Here is a tiny trained network, its code and every weight. The questions are about switching its units off for an input and a target symbol, where a switched-off unit gives its printed mean instead of its output.

import numpy as np


def w(rows, s, z=0):
    codes = np.array(rows[::2]) - 128.0
    scale = np.full(codes.shape[1], s)
    scale[-1] = z or s
    return codes * scale


def norm(h):
    return h / np.sqrt((h * h).mean(-1, keepdims=True) + 1e-5)


def f(y):
    return y / 2 * (1 + np.tanh(0.7978845608 * (y + 0.044715 * y**3)))


def softmax(a):
    e = np.exp(a - a.max(-1, keepdims=True))
    return e / e.sum(-1, keepdims=True)


def log_softmax(a):
    a = a - a.max(-1, keepdims=True)
    return a - np.log(np.exp(a).sum(-1, keepdims=True))


def net(x, mask):
    ids = ['ΘΞΣΦγδζημπτψω'.index(c) for c in x.split()]
    T = len(ids)
    res = E[ids] + P[:T]
    q, k, v = (norm(res) @ M[0].T for M in (Q, K, V))
    z = softmax(np.where(np.tri(T) > 0, q @ k.T / 4**0.5, -1e9)) @ v
    res = res + np.where(mask[0], z, O[0][:, -1]) @ O[0][:, :-1]
    y = f(norm(res) @ A[0][:, :-1].T + A[0][:, -1])
    res = res + np.where(mask[1:13], y, B[0][:, -1]) @ B[0][:, :-1]
    return log_softmax(norm(res)[-1] @ U[:, :-1].T + U[:, -1])


Q, K, V, O, A, B = {}, {}, {}, {}, {}, {}
E = w([
[141,124,106,85],'Θ',
[87,84,62,105],'Ξ',
[128,95,47,157],'Σ',
[160,96,20,126],'Φ',
[188,118,98,61],'γ',
[81,95,185,110],'δ',
[58,103,114,105],'ζ',
[104,113,72,172],'η',
[49,97,141,102],'μ',
[167,106,2,40],'π',
[158,115,7,114],'τ',
[146,88,40,104],'ψ',
[60,73,99,109],'ω',
],0.0069)
P = w([
[149,137,160,160],'0',
[109,70,78,82],'1',
[127,161,97,77],'2',
[190,74,176,127],'3',
[136,45,3,175],'4',
[119,183,114,81],'5',
[143,89,204,103],'6',
[110,74,64,116],'7',
[120,189,116,101],'8',
[149,88,201,99],'9',
[75,106,96,84],'10',
],0.014)
Q[0] = w([
[188,197,165,90],'H1',
[239,79,181,150],'H1',
[196,119,181,225],'H1',
[112,1,75,133],'H1',
],0.0099)
K[0] = w([
[120,35,219,153],'H1',
[186,82,158,34],'H1',
[169,20,94,51],'H1',
[108,246,141,33],'H1',
],0.011)
V[0] = w([
[101,99,220,133],'H1',
[219,151,189,48],'H1',
[39,231,156,216],'H1',
[255,200,140,180],'H1',
],0.0083)
O[0] = w([
[67,111,148,189,4],'H1',
[83,225,125,189,86],'H1',
[190,52,1,194,35],'H1',
[224,204,87,191,30],'H1',
],0.011,0.0015)
A[0] = w([
[131,48,189,170,182],'N1',
[74,150,160,187,161],'N2',
[132,42,59,118,155],'N3',
[154,141,46,70,137],'N4',
[185,76,124,230,111],'N5',
[117,148,255,212,153],'N6',
[181,144,87,48,70],'N7',
[42,130,85,122,235],'N8',
[91,132,141,131,130],'N9',
[99,240,107,90,254],'N10',
[150,248,184,77,139],'N11',
[53,178,79,223,122],'N12',
],0.01,0.0037)
B[0] = w([
[130,72,80,37,169],'N1',
[143,72,228,178,135],'N2',
[92,157,146,163,255],'N3',
[152,120,222,144,209],'N4',
[103,119,100,74,149],'N5',
[161,30,210,250,167],'N6',
[106,75,218,148,173],'N7',
[175,202,114,152,219],'N8',
[161,140,163,132,137],'N9',
[74,254,135,107,199],'N10',
[92,105,61,92,200],'N11',
[116,131,239,209,142],'N12',
],0.0091,0.0067)
U = w([
[87,186,185,135,82],'Θ',
[103,130,111,38,206],'Ξ',
[228,115,75,128,253],'Σ',
[249,213,184,100,139],'Φ',
[96,204,183,219,162],'γ',
[171,55,254,165,100],'δ',
[23,161,75,238,89],'ζ',
[98,129,58,152,203],'η',
[63,141,113,89,89],'μ',
[100,205,135,61,85],'π',
[118,217,111,138,126],'τ',
[104,215,105,95,55],'ψ',
[56,102,66,116,32],'ω',
],0.0099,0.0026)

Each question gives the input, a string of symbols that net reads in full, and the target symbol t.
The units are the heads (4 rows each of Q, K, V and O) and the neurons (one row each of A and B). Each row of codes is followed by its name. A weight is (code - 128) times the scale printed after its matrix; where a second scale follows, it is the last column's (O, A, B and U).
mask holds one flag per unit, heads first, then neurons. A switched-off unit (its flag False) gives its mean, the last column of its rows in O or B, instead of its output. The means were averaged over made-up inputs and are rounded, as every weight is.
A unit's drop is (log p(t) with every unit on - log p(t) with that unit switched off) / (log p(t) with every unit on - log p(t) with every unit switched off).
The circuit of an input: a set's keep is (log p(t) with only the set's units on - log p(t) with every unit switched off) / (log p(t) with every unit on - log p(t) with every unit switched off). Starting from the 12 units with the biggest drops (on a tie, the unit counted first), units are removed one at a time, each time the one whose removal leaves the highest keep (on an exact tie, the one counted first), for as long as the keep stays at least 0.8.
units of the circuit, in order: the units of the circuit, biggest drop first
unit that matters most: the unit with the biggest drop
top k neurons: the k neurons with the biggest drops, biggest first
drop of u: that unit's drop, to one decimal
input Σ Σ Σ ω Σ η, target Φ: top neuron	[N4]
input γ τ Θ δ Φ ψ ω δ Σ Θ Ξ, target δ: top 2 neurons	[N4, N7]
input Σ γ Σ Ξ τ, target δ: units of the circuit, in order	[H1, N4, N7]
input ζ η ω Σ δ ζ Σ δ δ π Θ, target ζ: units of the circuit, in order	[H1, N3]
input η γ Σ Ξ ω, target δ: units of the circuit, in order	[H1, N4, N11]
input Θ ω Σ δ Σ Σ Σ τ, target δ: units of the circuit, in order	[N4, N7]
input δ ψ ω, target γ: units of the circuit, in order	[H1, N12]
input π μ Σ Φ η, target δ: units of the circuit, in order	[H1, N4]
input Σ μ Ξ ψ μ ζ Θ δ δ ζ δ, target ζ: units of the circuit, in order	[H1, N8]
input Σ ψ Φ, target Φ: units of the circuit, in order	[H1, N4]
input Ξ δ π, target δ: units of the circuit, in order	[N7, N4]
input Ξ Σ Σ, target δ: units of the circuit, in order	[H1, N7]
input Σ π Σ, target Φ: drop of N4	0.2
input Σ ω Θ ζ ω δ Σ π Σ μ ζ, target δ: drop of N4	1.1
input Φ Σ Ξ δ ζ Σ μ δ δ Φ τ, target ζ: drop of N6	0.0
input ω η ω Σ ζ η Ξ, target Ξ: unit that matters most	N6
input Σ ω Ξ Θ μ ζ η ω δ, target Φ: top 4 neurons	[N4, N7, N3, N1]
